Here is a tiny trained network, its code and every weight. The questions are about switching its units off for an input and a class, where a switched-off unit gives its printed mean instead of its output.

import numpy as np


def w(rows, s, z=0):
    codes = np.array(rows[::2]) - 128.0
    scale = np.full(codes.shape[1], s)
    scale[-1] = z or s
    return codes * scale


def f(y):
    return np.maximum(y, 0)


def log_softmax(a):
    a = a - a.max(-1, keepdims=True)
    return a - np.log(np.exp(a).sum(-1, keepdims=True))


def net(x, mask):
    res = np.array(x, float).reshape(1, 2) / 4 @ E
    y = f(res @ A[0][:, :-1].T + A[0][:, -1])
    res = res + np.where(mask, y, B[0][:, -1]) @ B[0][:, :-1]
    return log_softmax(res[-1] @ U[:, :-1].T + U[:, -1])


A, B = {}, {}
E = w([
[183,38,254,201,28,88,167,94],'x0',
[125,210,89,192,13,50,16,190],'x1',
],0.0092)
A[0] = w([
[168,46,212,142,34,91,222,123,92],'N0',
[124,116,148,133,125,101,136,116,181],'N1',
[117,210,90,211,51,69,17,173,93],'N2',
[98,206,56,38,197,165,113,148,132],'N3',
[131,115,102,96,93,142,103,66,122],'N4',
[126,82,149,128,186,240,187,149,153],'N5',
[140,141,109,220,53,58,18,220,86],'N6',
[201,122,174,217,105,120,175,112,111],'N7',
[128,203,78,194,66,65,107,161,192],'N8',
[128,138,108,170,101,60,119,152,164],'N9',
[108,77,133,168,90,123,131,92,191],'N10',
[21,156,55,11,150,129,90,154,140],'N11',
[105,86,187,125,155,184,221,107,155],'N12',
[218,111,191,204,107,169,102,81,90],'N13',
[66,184,53,98,233,155,69,151,81],'N14',
[169,132,189,159,82,139,170,145,115],'N15',
[142,67,141,62,206,129,198,94,107],'N16',
[167,103,150,160,116,148,123,142,251],'N17',
[168,81,119,155,74,131,157,150,112],'N18',
[150,89,123,102,144,176,146,118,224],'N19',
[164,119,150,109,73,156,143,134,241],'N20',
[207,76,176,117,92,80,139,103,92],'N21',
[130,40,140,77,192,213,192,67,60],'N22',
[118,89,185,144,123,49,145,167,108],'N23',
],0.011,0.014)
B[0] = w([
[146,183,77,146,114,129,194,146,234],'N0',
[137,145,101,80,117,103,116,87,175],'N1',
[84,63,152,175,104,129,191,101,249],'N2',
[175,206,106,87,108,103,157,161,248],'N3',
[112,129,124,108,158,112,125,143,128],'N4',
[56,93,141,110,112,92,138,90,224],'N5',
[62,89,132,144,115,142,207,113,239],'N6',
[159,173,86,144,80,137,171,154,193],'N7',
[95,87,153,92,135,42,131,75,248],'N8',
[87,90,160,118,132,118,103,108,193],'N9',
[153,171,63,59,101,64,97,152,198],'N10',
[158,173,97,63,109,104,153,177,239],'N11',
[111,100,178,116,95,109,135,109,225],'N12',
[160,194,38,164,125,210,229,166,183],'N13',
[158,182,75,119,79,179,171,195,229],'N14',
[163,155,114,132,125,161,153,144,179],'N15',
[94,78,161,153,103,131,177,69,216],'N16',
[126,171,108,43,148,8,16,121,229],'N17',
[142,156,95,165,128,162,180,156,165],'N18',
[94,101,127,44,112,23,55,80,221],'N19',
[137,150,111,68,122,77,42,138,221],'N20',
[171,160,91,136,95,182,190,171,184],'N21',
[60,90,152,205,128,190,246,128,221],'N22',
[135,175,75,155,170,114,195,133,168],'N23',
],0.011,0.017)
U = w([
[185,226,93,105,112,137,174,183,105],'0',
[67,29,143,128,121,126,179,93,111],'1',
[133,159,115,51,129,76,7,109,254],'2',
[135,116,156,166,155,140,141,149,108],'3',
[159,97,111,166,164,176,135,150,110],'4',
[105,134,132,141,179,168,100,124,106],'5',
[192,144,118,110,156,151,98,130,103],'6',
],0.014,0.0082)

Each question gives the input, the list of numbers given to net, and the class t.
The units are the neurons (one row each of A and B). Each row of codes is followed by its name. A weight is (code - 128) times the scale printed after its matrix; where a second scale follows, it is the last column's (A, B and U).
mask holds one flag per neuron, in row order. A switched-off neuron (its flag False) gives its mean, the last column of its row in B, instead of its output. The means were averaged over made-up inputs and are rounded, as every weight is.
A unit's drop is (log p(t) with every unit on - log p(t) with that unit switched off) / (log p(t) with every unit on - log p(t) with every unit switched off).
most important unit: the unit with the biggest drop
top k neurons: the k neurons with the biggest drops, biggest first
drop of u: that unit's drop, to one decimal
input [3,3], class 2: top 2 neurons -> [N22 N14]
input [4,-4], class 0: top 2 neurons -> [N2 N8]
input [-6,7], class 1: most important unit -> N2
input [-3,-2], class 2: top 2 neurons -> [N0 N13]
input [3,4], class 1: top 3 neurons -> [N6 N2 N3]
input [-5,6], class 1: top 3 neurons -> [N2 N8 N6]
input [1,-4], class 1: top 4 neurons -> [N22 N3 N16 N11]
input [3,2], class 2: top 2 neurons -> [N14 N22]
input [2,4], class 1: top 2 neurons -> [N6 N2]
input [-4,-5], class 1: drop of N22 -> 0.4
input [-3,-1], class 2: drop of N0 -> 0.2
input [3,-3], class 2: drop of N11 -> 0.0
input [3,0], class 2: drop of N22 -> 0.1
